Here is a tiny trained network, its code and every weight. The questions are about switching its units off for an input and a target symbol, where a switched-off unit gives its printed mean instead of its output.

import numpy as np


def w(rows, s, z=0):
    codes = np.array(rows[::2]) - 128.0
    scale = np.full(codes.shape[1], s)
    scale[-1] = z or s
    return codes * scale


def f(y):
    return y / 2 * (1 + np.tanh(0.7978845608 * (y + 0.044715 * y**3)))


def softmax(a):
    e = np.exp(a - a.max(-1, keepdims=True))
    return e / e.sum(-1, keepdims=True)


def log_softmax(a):
    a = a - a.max(-1, keepdims=True)
    return a - np.log(np.exp(a).sum(-1, keepdims=True))


def net(x, mask):
    ids = ['ΔΩαβησφ'.index(c) for c in x.split()]
    T = len(ids)
    res = E[ids] + P[:T]
    r = res
    for j in range(2):
        rows = slice(2 * j, 2 * j + 2)
        q, k, v = (r @ M[0][rows].T for M in (Q, K, V))
        z = softmax(np.where(np.tri(T) > 0, q @ k.T / 2**0.5, -1e9)) @ v
        o = O[0][rows]
        res = res + np.where(mask[j], z, o[:, -1]) @ o[:, :-1]
    y = f(res @ A[0][:, :-1].T + A[0][:, -1])
    res = res + np.where(mask[2:14], y, B[0][:, -1]) @ B[0][:, :-1]
    return log_softmax(res[-1] @ U[:, :-1].T + U[:, -1])


Q, K, V, O, A, B = {}, {}, {}, {}, {}, {}
E = w([
[190,119,139,227,143,193],'Δ',
[143,119,146,84,111,180],'Ω',
[116,81,138,192,194,155],'α',
[178,121,109,98,151,253],'β',
[172,73,123,89,104,90],'η',
[214,124,71,57,97,167],'σ',
[115,203,98,183,62,130],'φ',
],0.017)
P = w([
[102,108,235,118,114,140],'0',
[135,132,174,123,153,124],'1',
[111,73,117,118,113,124],'2',
[129,67,63,123,113,130],'3',
[164,76,28,135,116,115],'4',
[173,90,3,155,131,85],'5',
],0.0081)
Q[0] = w([
[59,207,204,237,2,131],'h1',
[138,8,128,106,175,196],'h1',
[231,12,161,110,137,138],'h2',
[126,140,175,137,227,107],'h2',
],0.009)
K[0] = w([
[41,116,121,38,177,154],'h1',
[182,92,11,138,71,109],'h1',
[168,134,15,100,67,104],'h2',
[125,56,201,103,181,151],'h2',
],0.012)
V[0] = w([
[154,109,97,7,134,18],'h1',
[69,191,134,60,102,141],'h1',
[199,69,130,136,162,109],'h2',
[98,149,199,98,56,10],'h2',
],0.013)
O[0] = w([
[196,187,196,52,121,23,142],'h1',
[183,7,101,83,200,46,5],'h1',
[63,245,159,78,57,152,254],'h2',
[104,191,146,251,78,53,89],'h2',
],0.011,0.0084)
A[0] = w([
[120,163,93,95,61,122,73],'n1',
[115,218,145,136,101,72,162],'n2',
[117,77,165,156,171,169,172],'n3',
[61,125,66,117,96,78,1],'n4',
[88,92,7,142,100,91,48],'n5',
[129,67,130,213,131,120,118],'n6',
[136,116,138,62,207,72,67],'n7',
[99,112,59,132,173,75,26],'n8',
[98,101,129,112,128,71,76],'n9',
[183,134,144,73,152,72,173],'n10',
[79,135,191,86,124,4,47],'n11',
[91,66,210,63,195,59,97],'n12',
],0.011,0.0087)
B[0] = w([
[174,104,152,153,163,187,201],'n1',
[151,13,114,152,101,179,252],'n2',
[148,115,106,17,80,112,162],'n3',
[114,114,172,124,147,192,128],'n4',
[155,208,162,73,173,75,137],'n5',
[119,213,124,141,119,96,138],'n6',
[125,203,76,54,92,69,142],'n7',
[7,83,179,207,152,102,128],'n8',
[43,133,48,66,205,78,131],'n9',
[20,181,98,125,195,108,201],'n10',
[112,170,136,51,189,70,209],'n11',
[189,175,120,105,2,128,145],'n12',
],0.0092,0.022)
U = w([
[58,113,134,137,149,144,100],'Δ',
[178,162,144,110,127,135,105],'Ω',
[200,119,181,112,90,141,124],'α',
[144,97,65,155,164,107,254],'β',
[107,128,255,122,196,164,190],'η',
[148,93,147,104,133,143,53],'σ',
[118,115,150,117,127,137,53],'φ',
],0.0088,0.0087)

Each question gives the input, a string of symbols that net reads in full, and the target symbol t.
The units are the heads (2 rows each of Q, K, V and O) and the neurons (one row each of A and B). Each row of codes is followed by its name. A weight is (code - 128) times the scale printed after its matrix; where a second scale follows, it is the last column's (O, A, B and U).
mask holds one flag per unit, heads first, then neurons. A switched-off unit (its flag False) gives its mean, the last column of its rows in O or B, instead of its output. The means were averaged over made-up inputs and are rounded, as every weight is.
A unit's drop is (log p(t) with every unit on - log p(t) with that unit switched off) / (log p(t) with every unit on - log p(t) with every unit switched off).
The circuit of an input: a set's keep is (log p(t) with only the set's units on - log p(t) with every unit switched off) / (log p(t) with every unit on - log p(t) with every unit switched off). Starting from the 12 units with the biggest drops (on a tie, the unit counted first), units are removed one at a time, each time the one whose removal leaves the highest keep (on an exact tie, the one counted first), for as long as the keep stays at least 0.8.
units of the circuit, in order: the units of the circuit, biggest drop first
most important unit: the unit with the biggest drop
k most important neurons: the k neurons with the biggest drops, biggest first
which heads matter: for each layer, one digit per head in row order, 1 if its drop is at least 0.15 and else 0, layers parted by /
drop when u is switched off: that unit's drop, to one decimal
input β η α η Ω, target η: units of the circuit, in order	[h1, n10, n12, n3]
input Δ η η η, target α: units of the circuit, in order	[n10, n11]
input φ η η Δ, target α: units of the circuit, in order	[n10]
input β η η η η, target η: units of the circuit, in order	[h1, n10, n11]
input Δ Δ α, target Δ: 2 most important neurons	[n1, n2]
input η σ σ σ, target Ω: units of the circuit, in order	[h1, h2, n7, n2]
input η η η σ β, target Ω: units of the circuit, in order	[h2, h1, n7]
input η η φ, target β: which heads matter	01
input β η η φ σ η, target Ω: 2 most important neurons	[n2, n7]
input σ β η, target Ω: units of the circuit, in order	[h1, n12, n10]
input η φ η, target β: units of the circuit, in order	[h2, h1]
input α β η, target η: units of the circuit, in order	[h1, n11, n10]
input Ω β Δ, target σ: units of the circuit, in order	[h2, n3, h1]
input η σ α, target Ω: which heads matter	10
input η φ σ, target β: which heads matter	11
input η Δ φ Δ, target β: most important unit	h2
input η η φ σ α, target Ω: 2 most important neurons	[n2, n12]
input η η φ σ, target β: units of the circuit, in order	[h1, h2]
input β Δ η η η, target α: which heads matter	01
input β η Ω Δ Ω, target Δ: most important unit	h1
input η η Δ, target α: 3 most important neurons	[n10, n11, n2]
input β Ω α Δ Δ, target Δ: 3 most important neurons	[n2, n1, n12]
input η Δ α, target Δ: drop when n1 is switched off	0.2
